Below is a small trained network, with its code and all its weights. Each question gives an input and a target symbol and asks what happens when units are switched off, that is, made to give their printed mean instead of their output.

import numpy as np


def w(rows, s, z=0):
    codes = np.array(rows[::2]) - 128.0
    scale = np.full(codes.shape[1], s)
    scale[-1] = z or s
    return codes * scale


def norm(h):
    return h / np.sqrt((h * h).mean(-1, keepdims=True) + 1e-5)


def f(y):
    return y / 2 * (1 + np.tanh(0.7978845608 * (y + 0.044715 * y**3)))


def softmax(a):
    e = np.exp(a - a.max(-1, keepdims=True))
    return e / e.sum(-1, keepdims=True)


def log_softmax(a):
    a = a - a.max(-1, keepdims=True)
    return a - np.log(np.exp(a).sum(-1, keepdims=True))


def net(x, mask):
    ids = ['ΔΛΞΨγμ'.index(c) for c in x.split()]
    T = len(ids)
    res = E[ids] + P[:T]
    u = 0
    for l in range(2):
        q, k, v = (norm(res) @ M[l].T for M in (Q, K, V))
        z = softmax(np.where(np.tri(T) > 0, q @ k.T / 2**0.5, -1e9)) @ v
        res = res + np.where(mask[u], z, O[l][:, -1]) @ O[l][:, :-1]
        u += 1
        y = f(norm(res) @ A[l][:, :-1].T + A[l][:, -1])
        res = res + np.where(mask[u : u + 8], y, B[l][:, -1]) @ B[l][:, :-1]
        u += 8
    return log_softmax(norm(res)[-1] @ U[:, :-1].T + U[:, -1])


Q, K, V, O, A, B = {}, {}, {}, {}, {}, {}
E = w([
[137,131,127,142,106,157,21],'Δ',
[145,131,128,135,101,237,156],'Λ',
[131,111,216,97,123,142,60],'Ξ',
[29,190,111,133,197,80,128],'Ψ',
[212,139,214,254,136,183,191],'γ',
[97,99,105,251,45,139,93],'μ',
],0.0049)
P = w([
[172,80,130,174,174,118,5],'0',
[171,211,201,108,62,106,85],'1',
[167,70,133,168,183,120,42],'2',
[187,180,174,63,53,125,119],'3',
[147,66,169,163,187,162,60],'4',
[166,166,117,68,47,153,133],'5',
[122,69,175,179,193,198,82],'6',
[148,134,146,36,56,114,160],'7',
[90,65,170,186,205,245,96],'8',
[124,115,149,10,62,106,191],'9',
[98,86,155,188,226,247,90],'10',
],0.0034)
Q[0] = w([
[15,66,172,212,233,149,188],'0.h0',
[147,111,54,1,183,108,69],'0.h0',
],0.0039)
K[0] = w([
[86,86,109,155,98,133,254],'0.h0',
[86,186,134,61,172,99,97],'0.h0',
],0.0074)
V[0] = w([
[170,152,180,80,165,164,141],'0.h0',
[201,78,134,179,3,138,116],'0.h0',
],0.0038)
O[0] = w([
[75,87,254,87,135,171,165,226],'0.h0',
[76,182,76,82,242,139,127,253],'0.h0',
],0.0029,0.00026)
A[0] = w([
[138,186,112,83,82,109,240,168],'0.n0',
[88,228,82,88,253,103,145,42],'0.n1',
[86,210,16,62,59,20,114,81],'0.n2',
[112,174,94,103,103,238,111,141],'0.n3',
[131,159,209,104,152,138,112,235],'0.n4',
[109,123,40,168,179,214,129,102],'0.n5',
[150,168,92,121,177,113,150,79],'0.n6',
[95,118,99,175,80,147,139,251],'0.n7',
],0.0047,0.0029)
B[0] = w([
[150,64,120,137,105,253,103,156],'0.n0',
[55,175,150,203,28,210,58,176],'0.n1',
[200,5,114,61,180,27,222,193],'0.n2',
[107,114,196,124,113,11,108,172],'0.n3',
[134,106,28,148,26,68,100,255],'0.n4',
[198,63,167,17,117,90,167,164],'0.n5',
[160,148,216,192,67,165,12,108],'0.n6',
[94,165,138,88,124,105,48,201],'0.n7',
],0.004,0.0034)
Q[1] = w([
[206,184,112,130,213,149,254],'1.h0',
[117,10,168,225,186,230,23],'1.h0',
],0.0054)
K[1] = w([
[228,158,195,181,136,82,98],'1.h0',
[94,125,192,125,167,245,253],'1.h0',
],0.0075)
V[1] = w([
[251,97,206,182,100,182,130],'1.h0',
[93,44,94,48,86,169,7],'1.h0',
],0.0033)
O[1] = w([
[114,140,1,19,169,24,102,138],'1.h0',
[252,252,49,151,146,201,212,248],'1.h0',
],0.0035,0.0014)
A[1] = w([
[166,139,55,74,144,106,86,90],'1.n0',
[118,190,141,2,92,153,88,1],'1.n1',
[141,235,168,186,131,169,174,44],'1.n2',
[209,182,98,171,67,230,139,129],'1.n3',
[99,195,118,83,103,174,134,134],'1.n4',
[129,193,137,192,90,177,51,172],'1.n5',
[7,211,251,250,65,204,36,64],'1.n6',
[183,111,160,23,135,90,197,55],'1.n7',
],0.0065,0.0046)
B[1] = w([
[100,95,125,120,146,135,215,140],'1.n0',
[141,90,125,151,8,127,117,124],'1.n1',
[157,15,203,163,109,230,89,136],'1.n2',
[108,149,149,141,99,76,82,183],'1.n3',
[152,99,142,100,124,85,122,138],'1.n4',
[111,100,163,99,99,173,159,227],'1.n5',
[144,87,251,100,2,156,48,255],'1.n6',
[77,100,88,47,153,175,225,150],'1.n7',
],0.0074,0.0077)
U = w([
[178,229,85,93,174,201,68,111],'Δ',
[128,87,83,85,139,202,242,176],'Λ',
[82,223,132,93,72,1,139,3],'Ξ',
[178,72,194,146,74,182,92,222],'Ψ',
[116,37,105,133,220,62,44,112],'γ',
[71,138,68,239,116,191,131,95],'μ',
],0.0057,0.0036)

Each question gives the input, a string of symbols that net reads in full, and the target symbol t.
The units are the heads (2 rows each of Q, K, V and O) and the neurons (one row each of A and B). Each row of codes is followed by its name. A weight is (code - 128) times the scale printed after its matrix; where a second scale follows, it is the last column's (O, A, B and U).
mask holds one flag per unit, layer by layer, with each layer's heads first. A switched-off unit (its flag False) gives its mean, the last column of its rows in O or B, instead of its output. The means were averaged over made-up inputs and are rounded, as every weight is.
A unit's drop is (log p(t) with every unit on - log p(t) with that unit switched off) / (log p(t) with every unit on - log p(t) with every unit switched off).
The circuit of an input: a set's keep is (log p(t) with only the set's units on - log p(t) with every unit switched off) / (log p(t) with every unit on - log p(t) with every unit switched off). Starting from the 12 units with the biggest drops (on a tie, the unit counted first), units are removed one at a time, each time the one whose removal leaves the highest keep (on an exact tie, the one counted first), for as long as the keep stays at least 0.8.
units of the circuit, in order: the units of the circuit, biggest drop first
most important unit: the unit with the biggest drop
top k neurons: the k neurons with the biggest drops, biggest first
top k neurons in layer l: the k neurons of layer l with the biggest drops, biggest first
input Δ Ξ Λ γ Ψ Δ, target Ξ: units of the circuit, in order	(1.n6 1.n2 1.n3)
input Ξ μ Δ, target Δ: top 3 neurons in layer 0	(0.n1 0.n2 0.n4)
input Λ Δ μ γ γ Ψ Δ Ξ Ψ Ξ, target Ξ: top 3 neurons	(0.n2 1.n3 1.n6)
input γ Λ Ψ Λ Ξ Ξ γ γ Ξ, target γ: units of the circuit, in order	(1.h0 1.n6 1.n5)
input γ Ξ Δ, target γ: top 3 neurons	(1.n6 0.n1 1.n7)
input Ψ Λ Ψ γ γ Ψ Ψ Ψ Ψ γ, target Λ: top 4 neurons	(0.n1 1.n6 1.n7 0.n0)
input Δ Λ γ γ, target Ξ: top 3 neurons in layer 1	(1.n6 1.n3 1.n5)
input γ Ψ Ψ Ψ Λ, target Λ: top 2 neurons	(1.n6 0.n1)
input μ Λ μ, target Λ: top 2 neurons in layer 0	(0.n5 0.n1)
input Ψ Ψ μ μ μ Ψ, target Λ: top neuron	(0.n2)
input Λ Ψ Δ γ γ, target γ: units of the circuit, in order	(1.h0 1.n6)
input γ γ Ψ μ Ψ Δ Ψ γ, target Λ: units of the circuit, in order	(0.h0 1.n6)
input Ψ Δ Ψ μ Δ μ Λ γ Ψ γ, target Ξ: top 4 neurons	(0.n0 1.n3 0.n4 1.n6)
input γ Δ Δ Ψ Δ γ μ Ψ γ γ Λ, target Λ: units of the circuit, in order	(0.n5 1.n6)
input Ψ μ Ψ Ξ Ψ γ Λ Ξ μ, target Λ: units of the circuit, in order	(1.h0 0.n5 1.n6)
input Ξ Λ Ψ γ Δ μ Ξ Ψ, target Ξ: top 2 neurons in layer 1	(1.n6 1.n3)
input Ψ Ψ Δ μ Ξ γ γ Δ γ μ, target Ξ: most important unit	0.n2
input γ γ μ, target γ: units of the circuit, in order	(1.h0 1.n6)
input Ψ Ψ Ξ Ξ Δ Ξ Ψ Λ Ψ γ Ξ, target γ: top 2 neurons in layer 1	(1.n6 1.n5)
input Ψ Λ γ Δ Ψ Ψ γ Ξ Δ, target γ: top 2 neurons in layer 0	(0.n1 0.n6)
input Ψ Ψ Δ Ξ μ γ Ξ Δ, target Λ: top 4 neurons	(0.n1 1.n6 1.n0 0.n3)
